Here is a tiny trained network, its code and every weight. The questions are about switching its units off for an input and a class, where a switched-off unit gives its printed mean instead of its output.

import numpy as np


def w(rows, s, z=0):
    codes = np.array(rows[::2]) - 128.0
    scale = np.full(codes.shape[1], s)
    scale[-1] = z or s
    return codes * scale


def norm(h):
    return h / np.sqrt((h * h).mean(-1, keepdims=True) + 1e-5)


def f(y):
    return np.maximum(y, 0)


def log_softmax(a):
    a = a - a.max(-1, keepdims=True)
    return a - np.log(np.exp(a).sum(-1, keepdims=True))


def net(x, mask):
    res = np.array(x, float).reshape(1, 7) / 4 @ E
    u = 0
    for l in range(2):
        y = f(norm(res) @ A[l][:, :-1].T + A[l][:, -1])
        res = res + np.where(mask[u : u + 11], y, B[l][:, -1]) @ B[l][:, :-1]
        u += 11
    return log_softmax(norm(res)[-1] @ U[:, :-1].T + U[:, -1])


A, B = {}, {}
E = w([
[142,241,175,126,58,63,144,200,117,166],'x0',
[91,186,170,210,174,203,146,151,190,120],'x1',
[119,66,193,186,121,145,169,128,155,25],'x2',
[86,116,138,83,164,39,174,30,113,50],'x3',
[71,120,87,170,133,132,175,140,2,177],'x4',
[108,80,3,196,96,121,127,120,140,158],'x5',
[32,23,138,70,110,128,180,151,193,187],'x6',
],0.0075)
A[0] = w([
[150,169,73,204,152,181,114,123,170,154,46],'0.n0',
[127,143,177,77,113,112,126,149,18,154,53],'0.n1',
[98,143,129,192,186,255,154,126,138,130,100],'0.n2',
[146,132,66,79,124,117,78,141,46,217,25],'0.n3',
[69,93,133,134,158,103,177,72,139,80,65],'0.n4',
[176,140,40,188,135,145,90,99,18,130,16],'0.n5',
[94,63,115,168,50,94,200,184,86,166,121],'0.n6',
[130,125,150,178,200,232,130,138,130,140,90],'0.n7',
[140,214,188,202,131,141,153,157,70,72,60],'0.n8',
[139,106,111,173,49,141,155,204,105,199,3],'0.n9',
[101,59,99,72,114,141,103,137,198,181,63],'0.n10',
],0.0083,0.0056)
B[0] = w([
[78,110,120,182,115,113,68,109,210,94,187],'0.n0',
[171,142,85,203,183,119,93,115,195,135,182],'0.n1',
[86,77,148,174,83,132,70,193,66,144,237],'0.n2',
[136,145,92,44,166,131,175,51,13,178,217],'0.n3',
[121,106,149,52,111,119,153,74,70,100,224],'0.n4',
[180,204,137,104,163,35,187,168,167,218,221],'0.n5',
[81,98,118,192,122,185,75,190,82,186,254],'0.n6',
[106,90,148,112,84,142,85,159,70,124,212],'0.n7',
[182,163,106,186,153,96,112,140,196,175,217],'0.n8',
[2,97,116,169,105,141,73,105,158,141,191],'0.n9',
[234,191,159,158,158,76,135,115,142,120,217],'0.n10',
],0.0082,0.0051)
A[1] = w([
[154,112,41,152,153,133,131,96,70,157,59],'1.n0',
[139,219,195,228,147,117,139,117,33,27,105],'1.n1',
[85,194,236,104,86,110,171,147,168,143,145],'1.n2',
[77,217,200,50,102,89,157,118,173,165,74],'1.n3',
[105,176,212,149,70,182,169,209,241,104,49],'1.n4',
[114,195,54,194,145,146,164,144,177,158,3],'1.n5',
[132,102,120,45,53,71,139,149,127,165,53],'1.n6',
[199,244,82,85,139,145,209,133,97,152,14],'1.n7',
[129,110,123,76,189,99,208,44,161,53,72],'1.n8',
[126,79,113,161,95,69,190,135,92,109,101],'1.n9',
[144,254,159,156,124,114,150,157,153,124,70],'1.n10',
],0.0076,0.0058)
B[1] = w([
[115,174,94,110,111,163,153,169,120,201,229],'1.n0',
[140,254,24,178,143,74,160,137,23,185,235],'1.n1',
[120,164,116,95,213,92,170,146,124,185,243],'1.n2',
[105,172,113,74,125,57,222,181,156,104,216],'1.n3',
[236,165,93,111,146,154,111,62,86,217,229],'1.n4',
[193,125,154,122,122,141,121,103,192,93,174],'1.n5',
[91,143,193,167,156,151,116,205,79,175,184],'1.n6',
[237,176,157,162,200,106,133,73,154,156,205],'1.n7',
[104,131,74,188,40,173,105,113,204,85,252],'1.n8',
[90,102,142,44,119,152,130,140,120,135,201],'1.n9',
[184,144,113,64,172,75,204,134,192,150,232],'1.n10',
],0.0073,0.0039)
U = w([
[115,126,115,253,118,173,61,189,185,153,125],'0',
[55,18,230,73,129,182,136,131,95,99,147],'1',
[71,182,151,47,113,73,209,146,188,60,21],'2',
[50,125,40,135,107,136,143,134,30,196,138],'3',
[240,234,109,97,194,77,170,110,127,184,218],'4',
[165,74,88,87,93,143,124,31,246,30,154],'5',
[215,116,233,73,116,219,77,167,132,90,3],'6',
[145,180,99,170,120,114,136,58,49,9,19],'7',
],0.014,0.0063)

Each question gives the input, the list of numbers given to net, and the class t.
The units are the neurons (one row each of A and B). Each row of codes is followed by its name. A weight is (code - 128) times the scale printed after its matrix; where a second scale follows, it is the last column's (A, B and U).
mask holds one flag per neuron, layer by layer. A switched-off neuron (its flag False) gives its mean, the last column of its row in B, instead of its output. The means were averaged over made-up inputs and are rounded, as every weight is.
A unit's drop is (log p(t) with every unit on - log p(t) with that unit switched off) / (log p(t) with every unit on - log p(t) with every unit switched off).
The circuit of an input: a set's keep is (log p(t) with only the set's units on - log p(t) with every unit switched off) / (log p(t) with every unit on - log p(t) with every unit switched off). Starting from the 12 units with the biggest drops (on a tie, the unit counted first), units are removed one at a time, each time the one whose removal leaves the highest keep (on an exact tie, the one counted first), for as long as the keep stays at least 0.8.
circuit, biggest first: the units of the circuit, biggest drop first
unit that matters most: the unit with the biggest drop
top k neurons: the k neurons with the biggest drops, biggest first
k most important neurons of layer l: the k neurons of layer l with the biggest drops, biggest first
drop when u is switched off: that unit's drop, to one decimal
input [5,-4,8,5,7,-7,4], class 3: circuit, biggest first : [1.n1, 0.n6]
input [-2,6,3,0,2,0,-7], class 0: unit that matters most : 0.n2
input [7,1,-4,3,-3,7,3], class 3: top 2 neurons : [0.n6, 0.n5]
input [-4,6,0,5,-6,4,-5], class 7: top 2 neurons : [1.n1, 0.n2]
input [-5,7,8,3,-4,3,-4], class 7: circuit, biggest first : [1.n1, 0.n4]
input [6,4,-1,-1,5,0,-1], class 0: top 2 neurons : [0.n9, 0.n6]
input [-7,-4,4,0,3,1,-2], class 1: circuit, biggest first : [1.n1, 1.n9, 0.n4]
input [5,-4,-5,-1,-3,7,1], class 3: top 2 neurons : [0.n9, 0.n6]
input [2,-7,4,8,1,-4,3], class 1: circuit, biggest first : [0.n5, 0.n10]
input [-2,-6,4,6,-7,-6,-8], class 7: 2 most important neurons of layer 1 : [1.n1, 1.n8]
input [6,2,-7,8,-4,-5,8], class 2: top 3 neurons : [1.n3, 0.n5, 0.n8]
input [8,-7,-4,-7,7,-7,2], class 3: top 2 neurons : [0.n9, 0.n6]
input [0,2,-5,4,-4,-4,3], class 2: 2 most important neurons of layer 1 : [1.n3, 1.n8]
input [4,-7,7,1,5,-8,4], class 3: unit that matters most : 1.n1
input [-1,-4,5,-1,2,-4,0], class 7: top 2 neurons : [0.n5, 0.n3]
input [-7,-7,0,6,-8,-6,-8], class 5: drop when 0.n2 is switched off : 0.1
input [-6,7,3,-1,-7,-3,2], class 6: drop when 1.n10 is switched off : -0.1
input [-3,-1,-1,-1,6,0,-3], class 4: drop when 0.n5 is switched off : 2.8
input [-2,-7,6,7,-6,-4,-5], class 5: drop when 0.n10 is switched off : 0.2
input [-3,7,-7,4,-3,7,-2], class 0: unit that matters most : 0.n2
